Below are the code and all the weights of a small trained network. Each question names an input and a class and asks about switching units off, where a switched-off unit gives its printed mean instead of its output.

import numpy as np


def w(rows, s, z=0):
    codes = np.array(rows[::2]) - 128.0
    scale = np.full(codes.shape[1], s)
    scale[-1] = z or s
    return codes * scale


def norm(h):
    return h / np.sqrt((h * h).mean(-1, keepdims=True) + 1e-5)


def f(y):
    return y / 2 * (1 + np.tanh(0.7978845608 * (y + 0.044715 * y**3)))


def log_softmax(a):
    a = a - a.max(-1, keepdims=True)
    return a - np.log(np.exp(a).sum(-1, keepdims=True))


def net(x, mask):
    res = np.array(x, float).reshape(1, 4) / 4 @ E
    u = 0
    for l in range(2):
        y = f(norm(res) @ A[l][:, :-1].T + A[l][:, -1])
        res = res + np.where(mask[u : u + 7], y, B[l][:, -1]) @ B[l][:, :-1]
        u += 7
    return log_softmax(norm(res)[-1] @ U[:, :-1].T + U[:, -1])


A, B = {}, {}
E = w([
[157,81,134,203,139,116,34,77,153,142,145,86],'x0',
[163,46,58,137,55,102,183,198,207,125,102,92],'x1',
[136,121,122,107,136,126,110,126,147,136,117,149],'x2',
[2,45,147,170,149,119,150,98,171,96,102,123],'x3',
],0.0066)
A[0] = w([
[102,187,95,38,63,114,249,155,167,102,109,148,4],'0.n0',
[164,170,125,79,161,122,167,167,110,133,141,133,45],'0.n1',
[2,166,163,109,198,137,102,76,114,151,130,124,22],'0.n2',
[142,240,134,121,135,121,80,93,89,111,125,153,128],'0.n3',
[106,122,134,89,162,133,129,128,159,137,110,158,106],'0.n4',
[52,189,155,62,156,143,219,122,99,120,120,204,222],'0.n5',
[45,106,107,122,114,104,138,125,155,90,115,157,63],'0.n6',
],0.007,0.0021)
B[0] = w([
[186,94,166,165,161,153,132,174,32,160,126,219,231],'0.n0',
[163,86,115,172,38,141,190,129,125,152,99,195,168],'0.n1',
[182,129,95,185,61,96,70,161,73,97,95,203,234],'0.n2',
[91,2,141,118,178,151,215,132,230,196,133,53,217],'0.n3',
[92,162,139,226,117,133,211,159,63,67,201,42,138],'0.n4',
[58,238,48,28,84,87,108,155,150,88,123,62,255],'0.n5',
[60,158,153,71,109,137,141,67,133,172,133,116,182],'0.n6',
],0.0071,0.0073)
A[1] = w([
[90,130,115,46,130,149,216,178,120,179,127,104,66],'1.n0',
[76,47,179,145,178,139,118,72,157,146,138,88,1],'1.n1',
[250,151,120,142,93,124,104,153,123,88,127,132,9],'1.n2',
[60,57,205,173,162,152,163,97,83,118,130,196,221],'1.n3',
[183,125,121,179,107,113,29,103,89,105,118,145,215],'1.n4',
[135,62,159,144,151,141,111,86,147,203,129,74,56],'1.n5',
[209,128,165,134,232,165,113,164,58,151,162,144,21],'1.n6',
],0.012,0.00086)
B[1] = w([
[187,38,196,210,205,154,75,9,233,135,159,82,253],'1.n0',
[169,65,111,185,65,110,144,218,50,197,89,203,246],'1.n1',
[39,240,117,73,156,103,64,133,57,76,132,103,182],'1.n2',
[191,193,147,65,210,169,124,69,196,109,180,71,202],'1.n3',
[161,81,169,108,189,174,194,64,245,143,163,72,218],'1.n4',
[74,244,101,74,98,110,121,169,34,60,116,168,244],'1.n5',
[59,22,89,211,1,79,161,191,100,176,61,180,184],'1.n6',
],0.0064,0.011)
U = w([
[151,72,223,177,183,175,164,27,233,141,156,126,209],'0',
[156,87,129,178,41,102,140,226,48,181,84,181,134],'1',
[73,255,111,65,110,94,79,136,119,45,136,70,3],'2',
],0.0087,0.0002)

Each question gives the input, the list of numbers given to net, and the class t.
The units are the neurons (one row each of A and B). Each row of codes is followed by its name. A weight is (code - 128) times the scale printed after its matrix; where a second scale follows, it is the last column's (A, B and U).
mask holds one flag per neuron, layer by layer. A switched-off neuron (its flag False) gives its mean, the last column of its row in B, instead of its output. The means were averaged over made-up inputs and are rounded, as every weight is.
A unit's drop is (log p(t) with every unit on - log p(t) with that unit switched off) / (log p(t) with every unit on - log p(t) with every unit switched off).
The circuit of an input: a set's keep is (log p(t) with only the set's units on - log p(t) with every unit switched off) / (log p(t) with every unit on - log p(t) with every unit switched off). Starting from the 12 units with the biggest drops (on a tie, the unit counted first), units are removed one at a time, each time the one whose removal leaves the highest keep (on an exact tie, the one counted first), for as long as the keep stays at least 0.8.
circuit, biggest first: the units of the circuit, biggest drop first
most important unit: the unit with the biggest drop
k most important neurons: the k neurons with the biggest drops, biggest first
k most important neurons of layer l: the k neurons of layer l with the biggest drops, biggest first
drop of u: that unit's drop, to one decimal
input [4,6,5,-4], class 2: most important neuron -> [1.n2]
input [1,-8,-4,0], class 1: 4 most important neurons -> [0.n3 1.n0 0.n0 0.n1]
input [-6,-8,5,-1], class 0: 2 most important neurons -> [0.n3 1.n0]
input [-3,-7,-4,-3], class 0: 2 most important neurons -> [0.n3 1.n0]
input [-7,-1,-8,0], class 0: 2 most important neurons of layer 1 -> [1.n0 1.n5]
input [-1,0,8,7], class 2: 2 most important neurons -> [0.n3 0.n2]
input [-5,1,2,2], class 0: 4 most important neurons -> [1.n0 0.n2 1.n5 0.n0]
input [5,8,-1,-1], class 2: 2 most important neurons -> [0.n3 1.n1]
input [5,3,-8,-2], class 2: 2 most important neurons -> [1.n2 0.n3]
input [8,1,2,-7], class 2: 2 most important neurons -> [1.n2 0.n0]
input [-6,-3,0,1], class 2: 2 most important neurons of layer 1 -> [1.n1 1.n4]
input [6,-1,-4,-2], class 1: 2 most important neurons -> [0.n5 1.n1]
input [0,-2,-1,-7], class 0: 3 most important neurons of layer 0 -> [0.n3 0.n0 0.n1]
input [5,5,-4,8], class 1: most important unit -> 1.n1
input [5,3,-3,0], class 2: 3 most important neurons of layer 0 -> [0.n3 0.n6 0.n2]
input [8,2,1,5], class 1: 2 most important neurons -> [1.n1 0.n2]
input [-1,-8,7,-5], class 0: 2 most important neurons -> [0.n3 1.n0]
input [7,2,-4,4], class 1: 2 most important neurons -> [1.n1 0.n2]
input [-6,-3,-5,-1], class 0: 2 most important neurons -> [1.n0 0.n3]
input [-6,-1,3,-2], class 0: circuit, biggest first -> [1.n0]
input [6,-3,-8,-3], class 1: drop of 1.n1 -> 0.1
input [6,-7,-6,-6], class 1: drop of 0.n1 -> 0.0
input [5,4,-3,6], class 1: drop of 1.n1 -> 2.6
input [5,4,-5,6], class 1: drop of 1.n1 -> 2.7
